Here is a tiny trained network, its code and every weight. The questions are about switching its units off for an input and a class, where a switched-off unit gives its printed mean instead of its output.

import numpy as np


def w(rows, s, z=0):
    codes = np.array(rows[::2]) - 128.0
    scale = np.full(codes.shape[1], s)
    scale[-1] = z or s
    return codes * scale


def norm(h):
    return h / np.sqrt((h * h).mean(-1, keepdims=True) + 1e-5)


def f(y):
    return np.maximum(y, 0)


def log_softmax(a):
    a = a - a.max(-1, keepdims=True)
    return a - np.log(np.exp(a).sum(-1, keepdims=True))


def net(x, mask):
    res = np.array(x, float).reshape(1, 4) / 4 @ E
    u = 0
    for l in range(2):
        y = f(norm(res) @ A[l][:, :-1].T + A[l][:, -1])
        res = res + np.where(mask[u : u + 14], y, B[l][:, -1]) @ B[l][:, :-1]
        u += 14
    return log_softmax(norm(res)[-1] @ U[:, :-1].T + U[:, -1])


A, B = {}, {}
E = w([
[36,119,48,111],'x0',
[98,134,110,27],'x1',
[152,218,8,176],'x2',
[128,126,128,125],'x3',
],0.0015)
A[0] = w([
[178,201,56,142,164],'0.n0',
[80,132,192,108,133],'0.n1',
[161,176,113,149,93],'0.n2',
[37,104,108,156,150],'0.n3',
[81,23,153,192,24],'0.n4',
[133,72,113,214,203],'0.n5',
[74,74,175,223,61],'0.n6',
[19,100,150,120,15],'0.n7',
[205,241,128,157,212],'0.n8',
[194,226,73,130,83],'0.n9',
[226,156,129,134,38],'0.n10',
[136,180,54,147,34],'0.n11',
[108,207,151,39,168],'0.n12',
[2,60,139,148,3],'0.n13',
],0.0057,0.0035)
B[0] = w([
[166,96,38,146,234],'0.n0',
[166,75,131,118,186],'0.n1',
[132,164,151,169,159],'0.n2',
[26,107,120,92,201],'0.n3',
[96,242,100,114,170],'0.n4',
[140,230,172,144,219],'0.n5',
[77,202,94,68,178],'0.n6',
[126,44,147,29,163],'0.n7',
[108,95,134,102,254],'0.n8',
[174,115,119,63,203],'0.n9',
[109,156,85,79,157],'0.n10',
[97,121,200,198,172],'0.n11',
[130,36,139,137,202],'0.n12',
[109,182,144,1,177],'0.n13',
],0.0057,0.004)
A[1] = w([
[155,111,187,21,195],'1.n0',
[43,118,82,145,81],'1.n1',
[29,101,47,216,96],'1.n2',
[142,48,151,102,98],'1.n3',
[140,72,123,187,3],'1.n4',
[64,158,119,180,165],'1.n5',
[100,78,30,181,182],'1.n6',
[59,183,110,200,134],'1.n7',
[132,125,249,164,136],'1.n8',
[94,171,93,245,112],'1.n9',
[93,14,97,154,57],'1.n10',
[221,158,116,142,50],'1.n11',
[248,180,166,150,98],'1.n12',
[78,129,253,93,144],'1.n13',
],0.0053,0.0056)
B[1] = w([
[145,134,96,175,254],'1.n0',
[205,187,67,166,143],'1.n1',
[77,56,70,245,157],'1.n2',
[181,100,187,135,162],'1.n3',
[42,30,229,223,128],'1.n4',
[129,85,88,117,161],'1.n5',
[98,150,228,110,205],'1.n6',
[186,26,191,165,155],'1.n7',
[179,189,150,221,159],'1.n8',
[64,26,166,126,146],'1.n9',
[132,254,6,110,152],'1.n10',
[155,201,47,101,135],'1.n11',
[124,217,43,69,155],'1.n12',
[97,173,211,164,201],'1.n13',
],0.0057)
U = w([
[173,215,216,186,253],'0',
[243,220,22,52,62],'1',
[222,101,251,209,121],'2',
[253,80,46,46,140],'3',
[34,182,183,31,234],'4',
[41,2,143,246,18],'5',
[24,45,211,20,76],'6',
[35,40,26,173,64],'7',
],0.008,0.0018)

Each question gives the input, the list of numbers given to net, and the class t.
The units are the neurons (one row each of A and B). Each row of codes is followed by its name. A weight is (code - 128) times the scale printed after its matrix; where a second scale follows, it is the last column's (A, B and U).
mask holds one flag per neuron, layer by layer. A switched-off neuron (its flag False) gives its mean, the last column of its row in B, instead of its output. The means were averaged over made-up inputs and are rounded, as every weight is.
A unit's drop is (log p(t) with every unit on - log p(t) with that unit switched off) / (log p(t) with every unit on - log p(t) with every unit switched off).
unit that matters most: the unit with the biggest drop
k most important neurons: the k neurons with the biggest drops, biggest first
k most important neurons of layer l: the k neurons of layer l with the biggest drops, biggest first
drop when u is switched off: that unit's drop, to one decimal
input [-2,6,4,3], class 3: unit that matters most	0.n9
input [1,7,0,1], class 6: 3 most important neurons	(0.n5; 0.n0; 0.n12)
input [2,-7,6,5], class 5: 2 most important neurons	(1.n9; 0.n11)
input [3,3,4,-3], class 7: 3 most important neurons	(1.n2; 1.n10; 1.n13)
input [2,5,0,-4], class 6: 2 most important neurons of layer 1	(1.n6; 1.n3)
input [-2,1,-2,4], class 2: 2 most important neurons	(0.n0; 0.n5)
input [7,0,1,1], class 5: 2 most important neurons	(0.n9; 1.n2)
input [-4,2,-2,5], class 2: 2 most important neurons	(0.n0; 0.n5)
input [4,-2,8,8], class 5: 2 most important neurons	(0.n11; 1.n6)
input [-4,2,8,6], class 3: 2 most important neurons	(0.n9; 0.n8)
input [0,8,5,2], class 3: 3 most important neurons	(0.n9; 1.n10; 0.n3)
input [1,5,5,-3], class 7: 2 most important neurons of layer 1	(1.n10; 1.n2)
input [2,-5,8,1], class 5: 2 most important neurons of layer 1	(1.n9; 1.n6)
input [-7,5,-2,2], class 2: unit that matters most	0.n0
input [4,6,4,7], class 7: 2 most important neurons	(1.n2; 1.n10)
input [-1,-7,2,2], class 1: 2 most important neurons	(0.n5; 0.n3)
input [0,7,3,4], class 3: 3 most important neurons of layer 0	(0.n3; 0.n12; 0.n9)
input [-7,1,6,-2], class 3: drop when 0.n8 is switched off	0.3
input [-3,8,-5,-1], class 2: drop when 0.n0 is switched off	0.2
input [3,-5,-7,1], class 4: unit that matters most	0.n6
input [-3,6,-3,8], class 2: drop when 0.n0 is switched off	0.3
input [-2,1,-3,0], class 2: 2 most important neurons of layer 0	(0.n5; 0.n0)
